Group and class of each row
[ 22 -32   3 -41 -24   2  -9  -5   8   5  -7 -23  18 -21   5  13   8  -5
   4   3 -16   1  -4   8 -15   1  -1  -1  -7   5  98  -4  -4 -12   6 -15
  -8   7 -43 -25   9   4   2   4   8 -18 -31 -12 -14   4]
pp > U
[  2 -12  -5  11  -2 -13  -7   5  -6 -12  -7 -31 -11  11   0   0  -8   8
  -8  -2   1  16  13  14  -3  25 -12  -1  10 -12  58  -8  -3 -16  -1 -10
   5   9 -22   3   5  -6  -5 -44 -20 -12  -5  -5 -11   3]
zt > P
[ 16 -27   1  -6   5   4  -8   5   7 -17 -10 -28   9  -7   6  13  13 -11
  -7  12  10  12 -18  12 -11  10 -15  -6  -5  -6  17   0  -2  -7  -2  -1
  -2  23 -57  -7  -3   8 -10   3   1 -17 -25 -10   0  16]
cj > V
[  4 -10  -3 -17  -1  -6   6   4  16  -5  -4  -6   9   2  -7  17 -15   1
 -24   4 -11   4  -3   4  12  -6   2  20 -16  14  36   5  14 -17   6   4
  -3   4 -34  -8  -1   0   2   3  -1 -56 -12  -2   5   8]
pp > U
[ 12 -18  -3  -7   4  14   0   6   5  -9   1 -15  15  -2  15  34  -4  -6
  -3   0   1   3   3  -1  13   8 -20   0  -8 -13  10  -4   5 -14 -11  -8
   2  -3 -33  -6  10   4  -9   3 -18  -1  -3  -4  -1  21]
cj > T
[ -3   9   7  15   7 -31   4   2 -19  -2  15 -34 -17   3  -8  -6  10  -8
   8   7   3  -4  -4   9   1  24 -23  17  -9 -10  70  10  -4  -1  -8   3
  27  16  25   3  19  -2   1  -2  -2  -8  10  -7 -18  15]
zt > P
[  9  -2  -1   7   5  -1 -11   5 -17  -8  -2  -6  12  -7  -7   6  12 -10
  -7  -9   8  16 -19  17  -1  15 -13   6 -19  -7  18   3   3 -13  -1  14
 -37  -6 -21  13   2   4   3   3   2  -7  -1  -3 -18  14]
dp > M
[  4 -12  11  23   1 -27  -5   2  -7   1   1 -37  -3   3   1   8   0   5
  -6   9   6   6  -2  13  -8  18 -13   9  13 -12  52  -7   3   2  -1   5
  19 -12   3  17  19  -5  -4  -1   5 -19   9   5   5  20]
zt > P
[  6 -14 -15  17  10  -8   4   2 -11 -15   1 -23 -10   0   7   0   4   9
   3  14  11  -1   2  11 -10  12  -6   6  -2  -6  25  -6  -8 -10  -2   0
  -2   2  -1   7  12   4  -8  -8  -3  -4 -10   0   2  16]
zt > R
[ -1  -1  14  16  11   4  23  14  37   6  -3 -12 -12   7  -8  17 -13   3
 -11   9  -1 -15   3 -21   9  -2   1  12   0   5   6   0  12   7   1   8
  10  -5   0   1   9  -3 -14  -7  -9 -18  22  13  27  11]
cj > T
[  1 -21   5  -1   2  -1  18  14   4   6  -8 -27  -9   4   4  15   5  -5
 -13   8   0   0  11  -7  -8  14   1 -12   2  -7  50  -6  12  -5  -5   3
  19   1  -6 -12   6  -4  -5  -5   4 -71  11   1 -24  21]
cj > T
[ -7 -17  10 -67  -1  21 -42   2  19 -16  -7  -7   7  -8  21  12 -20   8
  -2   9  -5   4  -9  -1   6 -23   9 -19 -22  14 -34  18  -7 -15   3  -9
 -15  -4 -49 -18  -4  -6  -8  -3  -4 -11 -57  -5  20  30]
pp > U
[  9  -4   7 -18   1 -20  -6   2  10  14  -4  97   8  -6  -3  19  14  43
 -10  -7   2  19   1  13 -11  -7  -3 -15   0  -4  88  -1  -7  -3   2   8
 -12   2 -30 -14   5  -2  -7   1   2  -9   2  -5 -10  -1]
pp > K
[ 10 -14   4  -6   5  -2 -10  10  12 -12   3 -27   8  -7  13  12   5  -7
  -5  10   1  -2   9  -3   2  12   2  -6 -11 -23  52  -9  -7  -9  -4 -20
  13   2 -20 -13   6   0 -13  15  -2  -6  -5  -1  -8  11]
cj > V
[  6  -8   3 -31  -1  -7   1   1  37  -6  -3  -3  22  -8   9   0   3  -1
   2 -23 -18   8   0  -4 -13   6   2 -13   2  -4  55  10   6   2   0   0
 -14   8 -18 -15  -1  16  -6   3   4  -9   0 -22 -15  -3]
pp > U
[  0 -25   4 -28 -13  -8   9  11  -1  22  15   8   6   2   0   4  -2  -5
  -5 -14  -7  -4  -6 -33   2 -15   6   2  -4  10  79   5   1   4   1   3
   2   1  -2 -16  10   0  -7  -4   4  -8   2  -4 -15  -7]
pp > K
[  8 -16  -2 -16  -4  12  10   9  15   0  -2 -30   6 -17   6  24  12 -15
  -3  -5 -27   8  20  -6   2   9 -17 -36  13 -28  92   2  10 -10 -19  -6
  11  14 -40 -13   7   7 -25  -4   4 -19   7  -5 -42  12]
cj > T
[ 15   0  -4  10  16 -22 -10   5   0   7  -4 -38   4 -38  -6  13  21 -16
  -5  -5  10  10   2   9  -2  23  -7  -4   7 -20 111 -19   4  -3 -23   1
  19  14 -26  -3  18  15 -16   9   4   0  14  -2 -38  14]
cj > V
[-12 -12  -1   0  11   9  -5  -7  -5 -24  -2   5   1   7   7   9  -6  11
 -12  -5  -4  32 -14  -5   7   6 -18   9 -10  14 -93  11   4   2   5 -24
 -21  -8 -19  22 -13   4   2  -8   6  -9 -22  -2  24  11]
dp > Y
[  1  -7  -7  -6   2  -5  -2 -19 -18  -9  14  -5  -1  15  19  13 -14 -15
   0  12   9   4 -13   5 -20  17 -18  11 -32   0 -49  -4   2  -6  -1  -6
  -4  -4   9  14  22   0  -7 -11 -27 -14  -7   3  10  17]
dp > Y
[ 14  -2   4   1   7   0  -9  -4  27 -18   6 -13   9  -4  -6  11   7 -14
  -4  -9  13  17 -11  12  -2  28 -24   2  -2 -24   0 -24   2   9  -4   3
   3  -3 -27  21   4   3   4  -7   7 -13 -12 -13 -23  11]
dp > M
[  2   3  -3 -10  10 -10 -12  -4 -14 -64  -8 -28   5 -19  -6   9   3  -3
   1   6   7   3 -12  37  -6  29 -20  -3 -12 -11  51  -4  -1  -9  -4  17
   1  10 -36   0  16  10   2 -10   4 -15 -26  -8  -8  17]
zt > P
[ 11  -7 -10   0  -4  -7 -18   5 -14 -13   1 -48   6 -11  -1  -1  24  -6
  -4   0  14  12  -2  31   0  34 -26 -10 -16 -20 102  12  -6  -9  -4  -4
  14  13 -42   8  22  21  10  -2   8 -15 -12  -6 -24  48]
zt > P
[ 15 -13   3 -16  13  17 -11  -9  11   1 -23   0  24 -27  15  24   5   0
   2 -11   0  41   5   4   7   9 -12 -18  -7 -17  11  -8  17  -9  -8  -2
  -3  -4 -71   0  -8   1  -9   5  12  -9 -33 -13  -3  12]
cj > V
[ 18 -20  -3 -38   3   0 -24   5  16  -6  26 -13   7 -16   9  17   1 -20
 -11  -7  -3   7  -3   7   3  16   8 -17   1  -8  89   2   3 -19  -3  -6
  -6  20 -63 -19   8  33 -14   6   6 -30 -23  -6 -14   4]
pp > U
[-29  13  10  23   6 -14   0   5  -7  -7   0  -3  -3   1  12   9  -5  -1
  -9  12   6   5  -3  21 -20  17 -12  21  -7   6 -12   5  -1 -12  -2  -5
  12  25 -15  21   9  -9  -6  11   1  -4   6   5   3  41]
zt > P
[  7 -11   0 -38   2  -8  -6  -9  27  -3 -10 -16  10 -16  -4  18  -7  15
   7  -3 -10   8   4  12   4   6   0 -12   3 -12  81  -4   6 -12  -4  -6
  -6  10 -51 -21  -6 -13  -7  -4  -9 -18  -9 -13  -3  -1]
pp > K
[  9 -13  -9  -3  20 -12  -6   5 -15 -12   9 -35  -1  41   7   7   6  -9
  -2   5   8   7 -12  21 -14  27 -19  -3  -5  -8  62  -6   1 -10   0  -6
  10   3 -16   6   9  -1   0 -10   3 -21 -42  -3 -25  12]
zt > P
[ -2   7  -1  24   9 -26  -4  -1  -4  12   1 -16  -8   2   2   6   7   3
  -5   5   5  -3   5  22   6  14 -19   3   5   9  55  -4  -2  -2 -17  -2
  11   9  18   0  22   5   0   4   5  -3  19   6 -13   0]
zt > R
[  3  -6  -9  16  -4  13  -9   1 -12 -18   2 -45  -7  -9  -4  -6  -4  -2
   2   1  12  -1   2  17  -5  23   6   1  -3 -17  25  -4 -11  -3  -4  -2
  20   3 -27   4   2   7 -12   1  -1  -6 -18   1   3  11]
zt > R
[ 11  -4  -6   1  -6  -9 -10   3  -7  -3   9 -50 -30 -14   3   7  35 -21
  -1   2   7  15  19  20   5  33  -5 -12   6 -26 111 -19  -9 -21  -8   2
  22   8 -19 -17  12  13   4  -4 -11 -21   0  -7 -45   2]
zt > R
[ 10  -8 -15   0   8  20  13  -5  17  -8  -8  11   2  14   0  15  -5  -3
  -5   2   0   3   1  -6   2  -4  -3   3  -4   5 -66  -5   4  -7  -2  -4
  -6 -11  -4   2  -9  -3  -3   6   1   4  -7   4  14  12]
cj > V
[  5  -3   5  17  13 -36   1  84 -12  20  -5 -29  12  -1 -16   4  26  -7
  -8 -11   7  -1  -1   8  -3  17 -20  10   5 -30 111  -9  16   1  -7  12
  34   4  28   5  26   5  -2 -13   5 -18  66   1 -46  33]
dp > Y
[  8  -8  -9  -3   0 -20 -11  -3  -5   3  -1 -53  -7 -17   0  -7  19  -4
   0   2  20  15   7  16  -3  33 -11 -13   5 -39 111  -2 -13 -18  -3  10
  32  16  -8 -25  18  28  -5   1   2 -12   7  -6 -39  14]
zt > R
[ 10 -21   1 -27   1  15   5  -2  11   6  -5 -32  18  -4  12  11 -10 -12
  -2  10   5  19  12   2  -9   8   0  -3  -9 -25 111   3  -1 -13  -9 -10
   3   0 -24 -14   8   6  -3  -5  10 -21 -12 -22 -19  14]
cj > V
[ 14 -14  -1 -28  -7   8   0   2  13 -11   0 -24  17  -6  11  11   9 -14
  -9   3  -1   5   8 -13  -4  10  12  -9  -8 -16  50 -16  13 -19  -7   1
  -5  12 -27 -22   4  10   2  -4  -5  -9 -11   4 -23  10]
cj > T
[ 11  -5   3 -48  -7 -12 -14   9   6   6   2 -20  16 -15 -12  13   5   7
   8  -1  -4  12   2   9  -6  15  -1 -38  -3 -12 111  17  -9  -3 -10  -5
   0   4  -8 -11  14  10  -5   2   7 -15  -4  -6 -20  -7]
pp > K
[  0 -10  -5 -34  -8  -1  11   0  26  13   3  -2  -1   5  10  16   8  14
   0  18  -9  -4   9   4  -1  -3  -6   1  -7   1  56  -6  -4  -5   5  -7
   0  -4  -1 -26   8   4  16   3  -1  -1   4 -11  -4   2]
pp > U
[  4  -3   8 -13   6  -2   0   8 -10 -11  12  -8   3 -12   4  14   2 -10
  -7  -9   8  11   5  14   1  11 -20   0  -2 -10  12  -2  -1   0  -2  -5
   1  -9 -20  13   2   8  -7   6 -15  -5  -1   8  -9  21]
dp > Y
[  9  -3   2 -28 -11  -6  -1  -4  -5 -11   5  -1   7   5  13   4   5   3
   0   9 -26  17 -10  11  -6  10  -7  -3 -20  -6 -25   7  -2   0  -8  -3
  -4   1  -5   2 -11  -4  -6   0   6 -11 -31   3  16  17]
dp > Y
[ 13   0  -1 -12   0 -26  -5   0  15 -14  -1 -18  17  -5   0  11  21 -14
   2  -2  -5  28  -6  20 -11  16 -12  -7  13  -1  40   0   1 -14  -5   2
 -19   8 -24   0   2  10  -2  -3  -7 -10 -14   0 -13  18]
dp > Y
[-15   4  -4 -12  -3  -5 -16   2  -5   8  16 -27  -9   2   4  -5  -8  17
 -23   2  -3   5  -5   4  -4   2   3  -4  -8  -1  20  -8  -5 -11  18   2
   7  -6  -5  -4  14  -9  -5   1   1 -18  -8  -9   3   3]
zt > R
[ -5   3   8  76  18 -41  12  25  11  30   6 -61 -19   3 -40  -1  40   2
 -12   2  10 -19  -3 -11  -4  29 -29   6  27 -39 111  31  18   4  -8   3
  82  -1  34   4  32   6 -22   6   5 -29  96   7 -72  14]
cj > V
[  9 -12 -10 -13  -3  24   0  12  16 -10   1 -28  -1  -6   4  15   5  21
   1  -1  11   8   6  -2   0   5   4  -9  -1 -12  30   2  -4 -13 -10   0
  -6  -6 -33  -6  19   4  -7   4  -4 -16 -15  -5   1  11]
cj > V
[ 10 -10  -2  19  18 -23  -4   0   4 -18 -18 -37 -12  -6 -10  25  11  -8
  -4   0  16 -13   1   0   1  31 -11  -5  -3 -18  77  -4  17   6  -5  -3
  15  19 -46  -3  12  -6 -15  -3   7 -21  -6   3 -20  19]
zt > R
[ 23  -5  -4 -38 -14  14 -17   3 -21 -15  13  -5   1  -2  18 -12   2  -8
  11   7   7  29 -19  21  -4  19 -20   1  -6  -9  -1   2 -26  -2   3   1
 -26   1 -76 -10   3  13  11  -2  -4   1 -49  -3   5  14]
dp > M
[  0 -16   9   4  18 -17  21  -1  36   5  -4 -28  -4  10  10   8   9  -3
  -8   8  -2   9  13  -8   5  16  -9  -7 -11  -9  70 -10   8  -8 -31   4
  24  -2   7 -23  10   5  -2  -3 -25 -13  13   2 -22  20]
cj > T
[ 12  -8 -10  -7   4  -8 -26  -7 -16 -26  -2  -2  16  -9   5   3   0 -14
   0  -2   4   2  28  27  -2  23 -10 -14 -12 -20  -4  -7  -5 -11   7   2
   2   9 -39   6   5   3   2  -5   7  -3 -31  -2  -1  16]
zt > P
[  2  -8 -16 -26   8 -14 -12   2  13   4  -3  -4  12 -11  -9  18  -4   1
   3  -9   1  16   6  10   1   7  -3  -7  -6  -7  82  -2   8  -7   4 -15
  -5  12 -50 -16   5   2  -6  -9   3  -6  -8 -12 -20   4]
pp > K
[  1  -1   3   1   4  -7 -12  -2 -44 -15 -15 -23   1  -4  10   4   5 -10
  -1   4  -5   7  -6  20 -27  19 -11   1   4 -20  -2  -6  -2   2   4  -6
  -6 -13 -18   7   1   3   2   2  -2  -9 -20   2   4  29]
dp > Y
[ 12  -3 -10  -8   3 -19   4  -2   1  -4  -7 -24   7 -17   6  10  33 -15
 -13  -5  15  12   8   7  -7   6  -2 -21  -3 -14  60 -14   9  -5  -4   3
  13   5 -44 -10  -2   4  -4   4   6 -19  -1   1 -30  19]
cj > V
[ -1   2  -4  22  14 -35 -11   5   9  -9  -4 -25  -2  -6  -2   3   7  -4
 -12  -1  15   9 -10  23   0  27 -22  22  -5 -17  40  -3   5 -23  -6 -12
   7   1 -15  26  10  19  -6  -6   1 -16   1  -2  -8  33]
zt > P

Group, then class
[ -1 -24   8   8  -5 -11   6  -6  -5  -4  -4   4 -21   3  -3  14 -18   4
  -9   7   8   5  16  -8   6   6   8   8   8   3  -2   0   2   5   3   5
 -13  23   8   9  10   0  11  -1   4   3   0 -12   1  -3]
H > Gm
[-22   5   0  18  11   8  11  16  -7  -6  -3   9  20   8  10  34  25   3
 -12  -8  16   1   3 -13   2   0  30  35  16  16  -2  16   0  34 -12  19
 -16   4  20  -2  22   2  33  20 -20 -11   3   3 -10 -12]
Z > tr
[  4   1  10  12 -11  -6   9  -4  -6 -13   6  -4  -7   0  13   5  -8  12
   4   6   2   8   9 -20  13   5 -15  15   2  -3  -3   1   2  15   7   7
  -4  32  16   1  16  -8  -1  -1  27   7   4  -1   7 -10]
H > Jl
[ -5   0   3   3  -2   1   2 -10   3  -4   4  -9 -12   5   0   7 -14  -5
   6   9 -16   2  13   1   3   7 -21  19   8  -1  -7  -1  -1 -14   8  -2
  -7  28  22   7  -5  -3  -6   4   7   3   5 -23  -1   0]
H > Jl
[-12   1   4  -2 -11  10   6 -15   8   1   0  -2 -12  -1   1   8 -19   1
  -6  23 -18   3  19   4   1  14 -27  10  15  11  -1  -5   0 -10  11   2
 -27  34  23   7 -19  -5   8   3  -3   1  -1  -3  16   1]
H > fc
[ -2  -1   0  -6   3   0  -4   0   9   5  18   0 -11   8  16  -6  -9   8
   6  22 -16   5   3  10  -7  -7 -13  -5  -8  -6   2  -5  -6  -4   2   4
 -19  -7  10  -6 -20   3   1  -6   4   2   1  -6   5   6]
Z > tr
[-10 -16   7  14  11  10  10   6   8   3  11   6  14  12  20  26  -2   7
  -6   2   0   2   6  -6  -4  -2   3  20   9   3  -4  11  -4  31  -5  13
 -38  15  39  -7   5   1  20   3  -9   1   9   4   0  -6]
Z > Ct
[ -3  -2   2  -1  -4   9   5 -11   9  -4  10  -1 -12 -10  -8   4 -19  -7
   7   8 -23  -1  18   6   3  14 -11  27  13  -1  -3   2   2 -11  11   5
 -10  42  28  11   1  13   1  11   3   0   6  -9   4  -4]
H > fc
[ -4 -12   4  -9  -2   4   0  -3  14  13   7   5   1   0  25   5  -7  16
  -9  16  -3   4   2  13  -4  -4  -6  -9  -6  -2  -1   2  -3  18  15  12
 -32  -2  16  -6 -14   9   9  -8 -10  10   2  -3   4   4]
Z > Ct
[-15 -17  -1  -6   5  11   4  -4   6   7   9  15   3  -8  14  25  -9  11
 -10   9  -1   6   6  13 -10  -2  -3   5   6   3  -4  11  -2  16  -1  11
 -25  10  26  -4 -10  20  26   4 -16  -5   3  -4  -2  -3]
Z > tr
[  3 -10   7  -3  -5  -7   8 -14   9   1   8   2 -13  -5  15   6 -27   6
   9  13 -11   7  10   2   5   2  -7   1  -1  -4   3   3  -2  -4   8   3
 -18  27  24   3   3   1  11  -8  10   8  -4  -9   0  -1]
H > Gm
[  4   1   7 -31 -13 -22   7  -9  -1  -9  -1  -4 -33   1  -8   1 -21   5
  -1  18   1   3  -5  -3  -2  -2   0  -5   4  -2  -1  -3   0  -9   7  -4
   6  31  -1   7   3   0   2  -3  16   5  -7 -16   0   3]
H > fc
